(in the rows, 128 means zero)
Rows lie near named flat spaces through zero. A row that begins with a name and a colon came from that space; any other row is followed by the name of its block's space that it lies nearest.
zegrobib: [100 104 118 125 161 114 111 142 152 153 141 157 161 140 135 109 126  97
 141 169 142 168 133 119 140 121 151]
zegrobib: [111 134 170 145 102 100 141 174  81 144  74  82 102 110 188 179 116 140
  97  67 106 116 128 162 114 138 136]
datlali: [111 126 111 170 120 148 110 140 133 104 142 182 129 107 125 120 118 111
 144 153 140 150 120 144 104 176 139]
datlali: [112 107 127 185 107 206 102 129 143 130 185 179 147  81 154  56  96 140
 121  94 133 103 141 145 136 166 201]
tizenol: [150 155 154 128 135 175 170 132  95 146 103  77  77 142 132 120 119 137
 124  59 122  93 162 150 133  98 100]
bogimez: [172 121 131 123 136 129 152 114 151 122 142 110 130 137 138 111 170 143
 111 101  98 119 143 147 152 100 143]
zegrobib: [129 121 122  94  85  63 129 175 125 103 110 122 133 142 137 188 101 156
  89 108 111 105  81 108 137 109 136]
tizenol: [125 167 136  96 133 102 149 143 135  95 151 124 113 152 143 112 136 173
 125 135 112 145 114 131 179 147 149]
tizenol: [143 120  99  97 138 134 150 163 119 116 163  78  91 100 156 180 103 195
  84 140 178  81  96 143 134 111 144]
bogimez: [174 110 141 152 119 115 136  97 129 132  70 138 144 153 101 135 174  66
 131  83  66 138 162 134 102  87  87]
tizenol: [144 158 140 162 116 105 133 145  97  52 135 117 112  82 171 155 103 163
 108 101  96 108 130 155 171 217 149]
tizenol: [212  68 116 159  53  79  81  22 170  87 137 119 205  58 105 159 209 137
  97 114  67  69 107 110  92 142 133]
zegrobib: [153 122 139 157 156  98 163 175 200 154 124 114 138 189 131  91 173  77
 172  98 115 153 153 165 157 112 122]
datlali: [116 166 108 138 110 180 143 152  94  96 128 143  61 119 105 149  92 152
 137 139 172 116 104 144  84 155  95]
zegrobib: [116 137 159 147 104 132 107 113 109 140 122  92 143  99 136 115  84 130
 138  81 125  77 143 105 151 168 127]
zegrobib: [120 140 137 146 139 103 139 161 207 142 154 146 151 184 120  59 159  99
 185 130 126 164 131 141 166 147 142]
bogimez: [133 130 122 150 132 109 113 137 115 106 119 109 137 106 117 159  75 104
 145 125 144  93 134 108 144 174  98]
zegrobib: [ 91 102 120 145 126 178  82 120 127 156 147 181 173 119 102  74  46  86
 145 118 147 105 148  74 143 129 145]
zegrobib: [141 152 100 138 112 227 117  54 133  98 188 165 103  97  76  69 141 166
 149 164 162 109 122 122  96 155 120]
datlali: [140 150 147 125  59  69 144 155 123  94  68 146 112 169 116 168 160 128
 116  84  67 144  93 138  97 119 104]
bogimez: [174 135 100 174 130 106 154 191 172  61 143 152 120 152 113 135 107 100
 150 102 119 115 126 155 164 167 115]
datlali: [127 114 117 128 179  67 114 128 153 134 132  98 163 123 130 154 134  92
 160 189 154 148 134 116 153 158 110]
bogimez: [114 119 128  88 134 123 110  98 103 140 140 103 140 100 140 145 113 162
 100 152 141 111 120  98 138 116 143]
bogimez: [ 83 138 147 142 115 126 113 139 112 158  91 145 127 139 120 127 120  94
 156 135 136 158 127 123  91 142 108]
bogimez: [159 127 151 192 128 180 154 105 148 161 106 121 105 133 128  86 207  91
 157  86 110 146 169 193  77 120 109]
tizenol: [148 155 139 151  96 138 116  59 130  88 134 147 130 108 103 100 179 141
 148 135  95 136 129 131 111 179 116]
datlali: [134 149 115 122 159  98 143 143 122 108 106 117 109 150 106 163 127 102
 156 164 144 151 128 129 127 142  77]
zegrobib: [160 149 149 149 136 120 142 116 175 132 132 102 147 169  94  68 136  91
 184  82 108 105 164 116 181 143  98]
datlali: [103 163 129 109 119 111 127 125 132  97 138 171 120 150 121 110 152 149
 140 170 114 181 104 127 131 155 138]
zegrobib: [ 75 147 121 110  78 135 129 189 109 105 119 214  98 158 135 132 105 157
 101 132 117 175  77 136  96 119 163]
tizenol: [116 140 129 102 119 153 144 175 136 145 120 160 126 204  88  81  53 100
 140  66 120 105 139  85 171  70 118]
datlali: [162 155 128  81 192 118 176 114 104 127  81 115  98 201  91 138 152  87
 140 135 100 170 171 121 150  59  61]
datlali: [131  93 128 180  49  90 102 159 128 117  89 136 142  89 140 196 125 115
 107  91 116  97  87 146  59 154 127]
tizenol: [159 121 158 135 146 118 164 154 134 159  93  86 127 168 145 117 132  95
 125  46  90 110 173 144 165  80 118]
tizenol: [130 135 102  80 100 175 129 106 104 125 156 106  91 106 104 150 105 199
  97 145 178  75  88 104  95  95 119]
bogimez: [ 64 155 150 167 118 182 129 155 130 173 124 157  91 135 139  80 147 119
 173 143 166 179 123 171  69 161 135]
bogimez: [107 120 121 112 124  97 112 141 120 134 113 127 140 129 122 161 105 118
 127 151 143 131 109 104 118 126 116]
zegrobib: [125 132 129 141 104 167 112 100 110 124 146 118 120  85 127 122 110 157
 123 120 147  89 123 123 111 155 133]
bogimez: [132 124 118 136 143 129 130 142 140 127 160  90 121  98 149 140 119 154
 129 144 168 102 120 143 140 157 139]
bogimez: [102 100 124 135 131 121 115 132 116 148 119 146 128  96 170 161 171 136
 100 174 136 177 110 163  72 123 160]
tizenol: [ 44 143 119 115 187 138 124 178  87 156 131 136  91 111 172 157  99 135
 136 222 203 199 114 152 103 159 142]
tizenol: [103 169 169 147 147 122 146 162  95 122  93 135 112 156 153 103 100 100
 147  85  89 159 168 142 173 162 127]
datlali: [142 126 122 166 157 151 135 135 132 109 123 179 133 145 120  97 125  76
 145 116 100 159 167 145 143 136 126]
datlali: [132  69 120 149 113 108  99 117 187 181 133 125 185 123 116 119 157  88
 144 133 143 116 121 117  97 101 135]
[141  90 131 125 169 125 106  90  86 157 102  83 160  88 136 165  90  91
 110 122 130  93 172  96 141 108 107]
zegrobib
[137 193 167 140 118 196 134  40  47 105 106  95  77  86 116 108 134 158
 138 101 107 106 168 131 113 178  85]
zegrobib
[131 149 110 119 189 222 151 101  66 111 126 179  80 135 113 104 111 115
 116 149 125 169 177 141 123  96 113]
datlali
[150 114 166  77 120  51 120  82 119 172  60  65 178 169 100 152 137  88
 126  82  74 100 152  60 156  60  79]
bogimez
[133  86 125 109 185 102 137 136  59 154  64  99 120 105 176 224 133  98
  70 147 117 160 155 149  98  68 116]
zegrobib
[170 113  93  91 103  81 124 119 161  89 157 106 147 125  99 167 127 165
 108 144 137  78  84  94 144 113 120]
zegrobib
[147  85  89 139 112  93 117 204 164  89 156 161 168 135 127 151  40 112
 103  92 127  75 107 101 183 124 160]
tizenol
[112 116 131 176 118 132 115 134 116 147  78 154 124 123 116 152 143  68
 153 137 133 161 134 149  56 141  92]
bogimez
[161 155 135 186  68 169 106  60 122  67 126 175 134 102  75  88 133 114
 156  89  82  99 142 117 109 194 100]
tizenol
[ 79 125 188 119 128  92 103 107  94 192  48 143 172 166 134 105 131  57
 142  96  65 180 170  92 131  98 119]
tizenol
[156 122 139 154  99  77 117 137 134  74 125 137 163 113 146 139 109 124
 111  79  67 102 132 121 179 172 151]
tizenol
[176 105 149 137 121 108 140  99 121 142 103  62 134 100 155 161 171 136
  98  82  96  92 147 149 122 106 123]
tizenol
[ 97 170 119 111 121 142 129 124 108  89 136 185  96 139 115 118 140 155
 135 181 129 184 102 133 108 156 130]
datlali
[123  83 132 138 114 145 101 105 149 169 150 128 169  99 146 103 136 131
 110 115 130 106 131 120 119 107 171]
datlali
[116 128 135 133 126  87 120 150 122 114 111 137 143 130 142 148 113 113
 126 127 110 142 125 123 144 149 133]
bogimez
[150  89 109 172 146 126 140 148 160 148 137  97 115  90 164 169 192 125
 124 158 167 139 117 199  69 132 135]
bogimez
[167 112 133 119 138  80 141 128 154 134 121  73 147 138 133 150 147 121
 124 105 115  99 136 125 158 108 116]
bogimez
[103 128 149 146 123 114 143 186 127 149 101 134 114 147 167 134 135 116
 124 102 117 159 127 166 117 124 148]
zegrobib
[105 155 120 119  95 179 103  93 111 102 153 183 126 123  86  83  87 148
 139 136 132 117 116  86 127 151 130]
zegrobib
[126 139 147 108 127 136 125  99 121 157 122  89 133 135 111 110 117 130
 142 110 134  99 141  98 142 115 107]
bogimez

Rows lie near named flat spaces through zero. A row that begins with a name and a colon came from that space; any other row is followed by the name of its block's space that it lies nearest.
visigsusob: [119 137 108  85 103 138 177 146 231 158 149 102 119  70 158 190  72 187
 115 182 134 104  96 139 140 123  72]
gisatato: [ 89 143  99 144 110 118 164 115  89 139 167 143 111 157  93  81 114  67
 106  51 121  74 111 105 119 166 177]
visigsusob: [178 131 147 167 143 164 133 126 152 138  87 136 135 120 144 140 111 143
 127 158 136 174 127 164 138  90 128]
lovuvteb: [148 132  80 105  82 145 152 133 147 144 132 138 208  90  85 131 110 175
  80 134 152 115 120 118 121  92 138]
gisatato: [132 146 180 153 137 126  93 125 111  71 111 152 123 144 114 147 129 151
 105 132 121 159 111 130  90  98 128]
lovuvteb: [ 40 140  92  58 161  85 134  92 153 129  89  86 178 148 158  56 182 124
 107 117 159  88 126  47 145 117 147]
labapogel: [ 97 172  90 158 101 106 140 113 153  48 189  64  78  99 146 173 122 183
 113 158 141 117 151 177 150 168  83]
gisatato: [126  65 150 107 164 104 119 134 185 146 140 115 108 120 190 149 146 112
 171 166 112 148 114 135 152 131  70]
safgavi: [112  99 149 152 186 128 166  82 172 145  67 142 151 165 181  61 149  53
 127 111 136 149  80  98 138  82 150]
gisatato: [163 175 162 184 101 162 122 135  97 103 119 154 132 138  99 130 102 137
 110 112 133 146 136 146  96 120 143]
visigsusob: [106 162 109  86 101 141 175 138 181 136 149 100 112 137 145 128  99 115
 115 147 144  73 119  97 141 151  94]
lovuvteb: [146 119 112 132 157 119  82 116  83  65 118 113  99 143 108 160 161 157
 118 167 124 163 157 164 149 111 140]
visigsusob: [108 160 101 129  96 120 152 125 182  82 185  97 130 129 131 136 110 150
  77 147 151  99 119 128 138 138  85]
visigsusob: [164 121 136 135 170 161 141 104 148 135  38 132 145 130 151 126 135 131
 130 169 140 175 119 139 144  63 150]
gisatato: [117 149 108  85 137 137 125 148 174 183 124 109 157 128 134 110 109 164
  92 145 152 105 137 108 155 120 127]
safgavi: [139 124 163 138 136 136 140 106 112  65 105 131 101 183 151 111 161  48
 159 140 124 135 123 103 119 127 107]
labapogel: [122 199 135 131 125 168 172 120 156 104 110 132 101 180 113 115  78 109
  60 134 148  96  96 106 123 108 145]
lovuvteb: [234 125 189 184 152 190  83 188 110 187 137 136  54 171 152 146  98  89
 187 163 113 173 192 199 170 169  96]
gisatato: [125 126 106 195  58 102 159  82  83   2 168 117 133  85 118 155 167 120
 162 110 123 142 133 157  89 150 102]
safgavi: [128 150 167 116 136 124  71 143  59 101  97 117  85 130 128 156 156 150
 186 140 111 145 177 133 111 156 127]
labapogel: [128 162 160 148 125 156 153 122 106 151  81 149 122 142 131 100 112  91
 148  94 127 122 121 108 102 129 160]
labapogel: [114  82 105  86 141  99 125 111 129  82 135 127 119 124 119 164 154 133
 120 159 114 131 101 122 131 105 118]
lovuvteb: [157 129 150 132 132 138  92 155  93 107 159 156  81 159  82 167 102 134
  99 136 107 134 124 151 119 129 134]
visigsusob: [167 140 177 127 105 163 139 145 121 111 111 155 111 152 125 145 112  91
 151 144 119 130 119 113  99 124 104]
safgavi: [139  85 101 113 110 126 154 134 159 159 152 164 163  86  95 159  93 154
  90 124 116 125  76 136 115  92 137]
visigsusob: [ 93  87 171 131 139  76  70 141  84 137 145 162 119  84 116 162 141 166
 164  85  83 151 111 136  78 141 139]
safgavi: [122  95 107  82 134 123 147 108 115 134  67 121 129  75 141 166 153 148
 184 155 114 141 123 125 124 107 139]
gisatato: [130 143 171 169 119 119  98 142 126 102 168 135 122 151 134 116 128 118
 123 110 127 135 136 132 111 151  99]
gisatato: [143 132 169 150 151 135 103 130 127 112 107 150 117 138 124 146 117 146
 111 138 120 161 112 143 112  98 134]
labapogel: [161 170 157 167 105 158 101 176 139 190 166 136 152 146 123  91  90 135
 110 102 147 121 166 137 132 161 115]
visigsusob: [182 117 161 129 126 183 151 162 114 240  78 156 111 112 147 126  95  84
 210 116 110 134 144 136 128 147 143]
lovuvteb: [108 135 154  84  94 123 147 141 155 112 130 133 119  96 135 176 110 148
 148 146 115 107  97 100  88 131  87]
lovuvteb: [100 102 132 205 135  80 111  94  96  73 181 149 149 156 115  75 163  85
  99  58 123 142 109 132 110 134 148]
labapogel: [110  48  91  71 149  88 122 149 176 149 226 159 119 151  85 154  99 121
  43 133 104  95  57 120 148 111 118]
safgavi: [123 144  93 148 136 137 167  98 148 107 115 102 109 124 143 129 122 128
 113 143 141 129 123 151 155 119 138]
labapogel: [116 126 182 139 153 123 105 136 112 163  99 150 119 133 146 112 129 113
 161  97 111 141 123 115 104 134 142]
gisatato: [144 133 107 168 141 130 112 126 149 134 138 115 141 102 127 139 115 186
  94 141 141 159 140 179 153 110 135]
labapogel: [122 116  98 138 118 116 148 102 116  93 128 105 120 107 141 137 155 121
 157 135 128 133 140 144 138 139 122]
safgavi: [145  86  97 110 106 130 158 126 137 130 133 166 131  56  80 214  85 186
 102 144 100 140  68 163 102  80 147]
labapogel: [ 93  76 141 119 167  87  93 160 160 224 179 154 123 102 130 132  96 156
 112  88  99 125  93 141 132 140 139]
labapogel: [ 73 133 158 115 164  88  82 140 150 151 124 120 100  74 149 176 111 222
 130 129 107 145 112 148 111 128 127]
safgavi: [131  97 130 132 141 133 153  86  51 112  44 171 124 111 102 137 153  94
 171 100  98 154  98 121  89  89 201]
lovuvteb: [ 82 137 142  78 162 117 145 112 157 137  67  81  87 118 203 133 155 119
 199 162 127 119 137 101 143 145 104]
lovuvteb: [ 96 137 138 169  88 107 167  95 141  91 120 111 145  63 171 136 145 138
 185 107 127 137 120 133  91 145 100]
safgavi: [128 118 176 108 145 114  49 160  49 162  93 162 123 100  97 159 138 181
 170 106  94 157 150 131  86 130 164]
safgavi: [168  70 204 156 188 128  73 141 112 125 117 204 107 173 103 150 116 106
  99 126  89 187  73 145 101  70 148]
labapogel: [ 84 135 123 153 129 100 149  97 118  88 130 103  77  97 156 151 139 130
 166 116 112 128 122 149 121 157 126]
visigsusob: [128 152 116 218  79 111 128 123 133  83 219 117 152 119 120 106 122 137
  96  87 145 129 145 164 122 165 101]
lovuvteb: [103 127 127  77 157 107 102 116 121  80  97  97 100 136 145 155 166 150
 144 175 126 133 140 115 138 120 114]
lovuvteb: [140 156 154  90 105 149 125 157 150 142 108 108 125 110 155 154 120 153
 170 167 135 120 155 113 122 145  81]
visigsusob: [139 110  83 109 164 130 135  99 170 107  84 106 153 109 135 151 140 181
  85 190 147 161 115 150 164  60 137]
safgavi: [100 176 183 179 157 130 137 106 165  89 106 116  92 162 177 107 118 110
 117 125 137 142 107 127 118 124 113]
gisatato: [115 140 114  72 132 136 138 124 137 133  84 126 147 122 118 135 127 152
 112 150 137 114 116  96 123  97 142]
visigsusob: [117 136 148  93 169 134 128 121 188 120  75 120 113 119 155 169 111 178
 103 187 131 149  92 127 132  74 116]
gisatato: [141 164 108  85 102 162 150 150 164 178 109 110 167 117 131 116 106 151
 119 150 157 100 149 103 142 126 117]
[149 155 120  49 101 150 111 158 133 111 106 114 132 105 102 194 115 202
 119 198 136 118 146 116 121 109 101]
lovuvteb
[133 118 119 128 105 142 181  97  82 101  92 148 122 134 114 118 145  59
 167 105 116 115 110 103 103 126 156]
labapogel
[118  87 100  73  94 104 122 155  97 153 178 137 121  95  95 163 130 132
 158 116 101  94 131 119 117 165 120]
visigsusob
[157 137 125 136 178 150  97 139 140 154 104 118 105 148 129 137 111 162
  96 165 136 158 146 167 171 103 147]
visigsusob
[113 156  77 156 129 138 179  92 147 119 113 100 118 109 136 122 114 140
 105 127 145 122 122 154 154 120 156]
safgavi
[153 137 125 175  97 145 152 130 137 129 152 126 130 112 135 128 112 119
 140 120 133 133 138 156 130 146 112]
gisatato
[117 132  91 140 118 136 184  92 129 124 109 118 151 141 138  77 145  72
 131 105 146 108 123 106 140 127 150]
safgavi
[ 74 208  98  58  84 152 192 132 152 177  78 114 138  67 112 150  70 194
 114 120 142  63 107  84  98 127 160]
lovuvteb
[107  98 103 157 158 105 142 110 161 143 158 125 110 116 140 129 114 131
 101 114 120 136  96 162 153 123 141]
gisatato
[162 167 121 187 129 164 124 164 191 214 169 117 147 125 138 100  63 168
  74 121 158 133 152 177 171 139 124]
gisatato
[122 165 105  72 106 154 153 135 126 154  91 125 157 129 106 114 116 137
 113 132 147  90 133  83 122 118 150]
gisatato
[118 118  98  94  94 124 164 126 154 137 133 118 152  84 131 147 123 145
 140 138 131 107 116 115 122 128 110]
safgavi
[132 118 174 138 122 126 121 138 135 115 141 167 129 137 117 142 110 119
 114 116 112 135  89 117  89 113 116]
safgavi
[176 100 141 128 159 140  88 144 113 115 128 126  92 157 130 155 141 121
 142 174 118 162 154 161 158 123 111]
lovuvteb
[114 167 153 161 153 119  78 152 178 145 169 124 146 150 128 106  94 187
  43 120 150 136 127 142 138 119 120]
gisatato
[184  58 139 116 182 130  68 150 105 144 137 152 122 187 113 121 156  89
 122 156 115 163 143 141 165 108 129]
safgavi
[201  15  85  51 130 137 136 122  87  93 111 140 122 143 107 176 189  61
 186 203 103 145 133 124 157 100 106]
safgavi
[153 100  99 114 152 132 119 126 127 125 123 113 109 130 128 152 139 136
 129 169 126 146 143 157 166 116 128]
safgavi
[157  77 141 160  99 131 158 105 107 135  87 165 184  65 136 134 151 111
 195 105 112 168 109 134  86 102 135]
visigsusob
[142 136  75 101 153 149 128 127 139 186  92 105 177 143 125  76 139 137
  98 141 164 122 163 117 181 107 164]
lovuvteb
[ 98  94 149 157 145  94 113 113 108 166 104 148 152  72 147 120 147 147
 174  78 106 159 115 137  99 126 156]
visigsusob
[105 119 129 117 130 105 125 112 145 107 119 106 157 124 162 106 168 122
 149 135 140 131 137 104 129 129 102]
lovuvteb
[ 91 126 170 119 154 123 122 142 117 230  76 172 130  80 128 129  91 158
 154  69  98 131  91 115  85 119 187]
labapogel
[124  92  93 162 159 140 199  96 143 189 106 148  94 106 136 125  91  87
 131  96 107 131  75 163 149 112 188]
lovuvteb
[158 105  96 135 133 138 148 125 165 107 161 125 110 134 117 161 106 132
  84 168 130 136 106 164 159 105 112]
safgavi
